[[-0.65,1.12,-0.21,1.00,-0.53,-0.58,0.31,-0.49,0.25,-0.88,0.25,-1.25],
[-0.33,-0.04,-0.23,-0.85,0.21,1.57,-0.11,1.28,-1.17,-0.77,-1.22,0.84],
[0.59,4.78,0.20,0.54,7.09,1.23,1.06,-1.70,2.35,8.04,-3.12,-5.16],
[-0.41,0.81,0.40,-0.43,1.24,-0.45,-0.05,-1.77,0.65,1.41,-0.99,-1.14],
[6.55,-3.94,1.83,5.50,2.29,-3.34,2.84,-1.87,-6.83,2.44,1.19,0.94],
[-0.71,3.01,0.66,1.89,3.59,-2.00,-0.41,-0.32,1.39,4.30,-0.31,-2.86]]
=>
[[-0.33,-0.04,-0.23,-0.85,0.21,1.57,-0.11,1.28,-1.17,-0.77,-1.22,0.84],
[-0.41,0.81,0.40,-0.43,1.24,-0.45,-0.05,-1.77,0.65,1.41,-0.99,-1.14],
[-0.71,3.01,0.66,1.89,3.59,-2.00,-0.41,-0.32,1.39,4.30,-0.31,-2.86]]

[[4.05,3.18,2.64,3.53],
[3.11,3.35,5.93,2.70],
[2.99,4.10,3.37,3.53]]
=>
[[3.11,3.35,5.93,2.70]]

[[-0.98,-0.34,-1.05,-2.32,0.24],
[-0.78,-0.09,0.40,-1.76,-0.73],
[0.47,6.44,-1.13,3.15,-0.77],
[-0.63,-2.44,-0.41,-1.23,0.85],
[-0.78,-0.84,1.57,0.37,-1.75],
[0.58,-0.93,1.43,-2.80,-0.84],
[-1.30,1.48,-1.86,1.22,-0.05],
[1.70,-2.45,1.78,-4.71,0.07]]
=>
[[-0.78,-0.09,0.40,-1.76,-0.73],
[-0.63,-2.44,-0.41,-1.23,0.85],
[0.58,-0.93,1.43,-2.80,-0.84],
[1.70,-2.45,1.78,-4.71,0.07]]

[[3.74,-1.68,-1.16,-0.07,1.44,0.97,0.87],
[0.85,-1.58,-0.05,-1.27,-2.56,-0.72,0.59],
[3.05,0.70,-0.95,-1.71,2.17,0.24,-0.31],
[3.65,1.55,-0.17,-1.12,-0.08,-0.36,3.87],
[2.41,-0.62,0.72,1.45,3.79,1.69,1.25],
[-7.46,0.40,1.99,0.82,2.33,0.47,-1.24],
[0.61,1.65,-0.30,0.85,-0.83,0.54,1.29],
[-3.62,3.88,-0.77,-0.24,1.06,-0.47,0.06],
[1.52,3.07,0.56,-0.49,8.38,0.64,-0.13]]
=>
[[0.85,-1.58,-0.05,-1.27,-2.56,-0.72,0.59],
[3.65,1.55,-0.17,-1.12,-0.08,-0.36,3.87],
[-7.46,0.40,1.99,0.82,2.33,0.47,-1.24],
[-3.62,3.88,-0.77,-0.24,1.06,-0.47,0.06]]

[[-0.35,1.95,0.20,-1.22,-5.01,-2.00,1.57,2.83],
[-4.45,1.47,0.29,-1.11,2.14,-0.49,2.75,-2.87],
[-6.17,0.33,0.97,-3.19,2.57,-0.30,0.58,-0.86],
[-4.14,-1.40,1.34,-2.46,2.50,-0.01,-0.80,-0.47]]
=>
[[-4.45,1.47,0.29,-1.11,2.14,-0.49,2.75,-2.87],
[-4.14,-1.40,1.34,-2.46,2.50,-0.01,-0.80,-0.47]]

[[-2.23,-1.97,-1.96,-8.40,5.55,-1.68,-5.15,-2.85,-3.91,-6.65],
[-1.07,-1.92,0.69,1.83,2.83,1.58,-2.98,-2.51,-1.68,0.35]]
=>
[[-1.07,-1.92,0.69,1.83,2.83,1.58,-2.98,-2.51,-1.68,0.35]]
